Below is a small trained network, with its code and all its weights. Each question gives an input and a class and asks what happens when units are switched off, that is, made to give their printed mean instead of their output.

import numpy as np


def w(rows, s, z=0):
    codes = np.array(rows[::2]) - 128.0
    scale = np.full(codes.shape[1], s)
    scale[-1] = z or s
    return codes * scale


def f(y):
    return y / 2 * (1 + np.tanh(0.7978845608 * (y + 0.044715 * y**3)))


def log_softmax(a):
    a = a - a.max(-1, keepdims=True)
    return a - np.log(np.exp(a).sum(-1, keepdims=True))


def net(x, mask):
    res = np.array(x, float).reshape(1, 8) / 4 @ E
    y = f(res @ A[0][:, :-1].T + A[0][:, -1])
    res = res + np.where(mask, y, B[0][:, -1]) @ B[0][:, :-1]
    return log_softmax(res[-1] @ U[:, :-1].T + U[:, -1])


A, B = {}, {}
E = w([
[134,138,71,179,85,105,81,56,129,82],'x0',
[153,45,178,123,44,106,155,58,120,59],'x1',
[149,98,92,34,30,132,143,155,154,126],'x2',
[107,142,163,66,159,72,210,87,140,166],'x3',
[177,254,98,167,122,222,153,85,93,86],'x4',
[101,182,122,192,192,105,154,90,173,190],'x5',
[130,71,189,160,105,116,169,148,218,160],'x6',
[86,81,94,69,253,186,185,122,70,128],'x7',
],0.008)
A[0] = w([
[188,198,186,132,103,114,136,102,94,81,118],'neuron 1',
[88,205,138,169,140,148,120,132,86,123,152],'neuron 2',
[107,100,128,133,183,72,124,191,115,177,189],'neuron 3',
[192,47,166,185,117,91,110,131,169,86,253],'neuron 4',
[136,110,110,172,120,129,7,152,52,82,158],'neuron 5',
[79,156,134,169,123,2,80,104,203,180,159],'neuron 6',
[120,58,168,110,162,141,163,151,144,127,213],'neuron 7',
[142,140,197,150,108,109,166,97,138,79,98],'neuron 8',
],0.0086,0.0041)
B[0] = w([
[123,200,172,108,126,66,174,139,106,174,182],'neuron 1',
[153,137,155,143,187,103,172,157,117,76,204],'neuron 2',
[67,168,145,86,58,54,164,133,115,122,211],'neuron 3',
[123,142,112,46,142,91,132,115,108,72,241],'neuron 4',
[251,77,61,143,186,134,153,139,123,96,220],'neuron 5',
[141,100,126,42,92,53,163,114,160,129,255],'neuron 6',
[111,170,186,77,105,117,169,106,144,134,207],'neuron 7',
[91,124,118,77,100,129,135,126,111,172,167],'neuron 8',
],0.012,0.009)
U = w([
[75,107,210,87,68,70,165,117,161,115,219],'0',
[175,143,153,222,216,118,123,220,140,90,44],'1',
[177,60,1,96,138,182,93,137,122,30,202],'2',
[104,68,124,194,84,184,42,98,126,200,2],'3',
],0.0074,0.0031)

Each question gives the input, the list of numbers given to net, and the class t.
The units are the neurons (one row each of A and B). Each row of codes is followed by its name. A weight is (code - 128) times the scale printed after its matrix; where a second scale follows, it is the last column's (A, B and U).
mask holds one flag per neuron, in row order. A switched-off neuron (its flag False) gives its mean, the last column of its row in B, instead of its output. The means were averaged over made-up inputs and are rounded, as every weight is.
A unit's drop is (log p(t) with every unit on - log p(t) with that unit switched off) / (log p(t) with every unit on - log p(t) with every unit switched off).
The circuit of an input: a set's keep is (log p(t) with only the set's units on - log p(t) with every unit switched off) / (log p(t) with every unit on - log p(t) with every unit switched off). Starting from all 8 units, units are removed one at a time, each time the one whose removal leaves the highest keep (on an exact tie, the one counted first), for as long as the keep stays at least 0.8.
circuit, biggest first: the units of the circuit, biggest drop first
top k neurons: the k neurons with the biggest drops, biggest first
drop when u is switched off: that unit's drop, to one decimal
input [8,4,-5,-4,-2,1,3,-8], class 2: circuit, biggest first : (neuron 5)
input [5,-3,0,5,-3,-3,-5,2], class 2: top 2 neurons : (neuron 1; neuron 7)
input [3,-4,-6,4,-5,-8,-7,1], class 2: top 2 neurons : (neuron 5; neuron 1)
input [-4,-5,8,3,5,2,-7,-7], class 1: circuit, biggest first : (neuron 6; neuron 3; neuron 4)
input [-7,0,6,-8,-5,6,-8,7], class 0: top 2 neurons : (neuron 3; neuron 7)
input [4,-8,-4,1,-7,-3,-7,-2], class 2: top 3 neurons : (neuron 5; neuron 7; neuron 1)
input [6,5,-6,-1,7,-6,7,2], class 2: top 3 neurons : (neuron 3; neuron 5; neuron 7)
input [-2,1,-8,-3,0,-1,-7,8], class 1: top 3 neurons : (neuron 2; neuron 4; neuron 6)
input [4,6,6,-1,-1,8,-4,3], class 2: top 3 neurons : (neuron 3; neuron 7; neuron 1)
input [-3,-6,6,7,7,3,-3,-4], class 1: top 2 neurons : (neuron 6; neuron 3)
input [-1,-8,3,-6,-5,6,-4,6], class 0: top 2 neurons : (neuron 3; neuron 5)
input [-2,1,-1,1,5,0,-6,-8], class 1: drop when neuron 3 is switched off : 0.1
input [0,5,-1,-1,-4,-8,-6,2], class 2: drop when neuron 8 is switched off : 0.0
input [-2,-4,-5,2,5,-5,2,-5], class 1: drop when neuron 6 is switched off : 0.1
input [7,-7,-2,-4,8,-3,-3,3], class 1: circuit, biggest first : (neuron 2)
input [-6,-8,1,-5,6,4,-6,6], class 1: drop when neuron 2 is switched off : 0.4
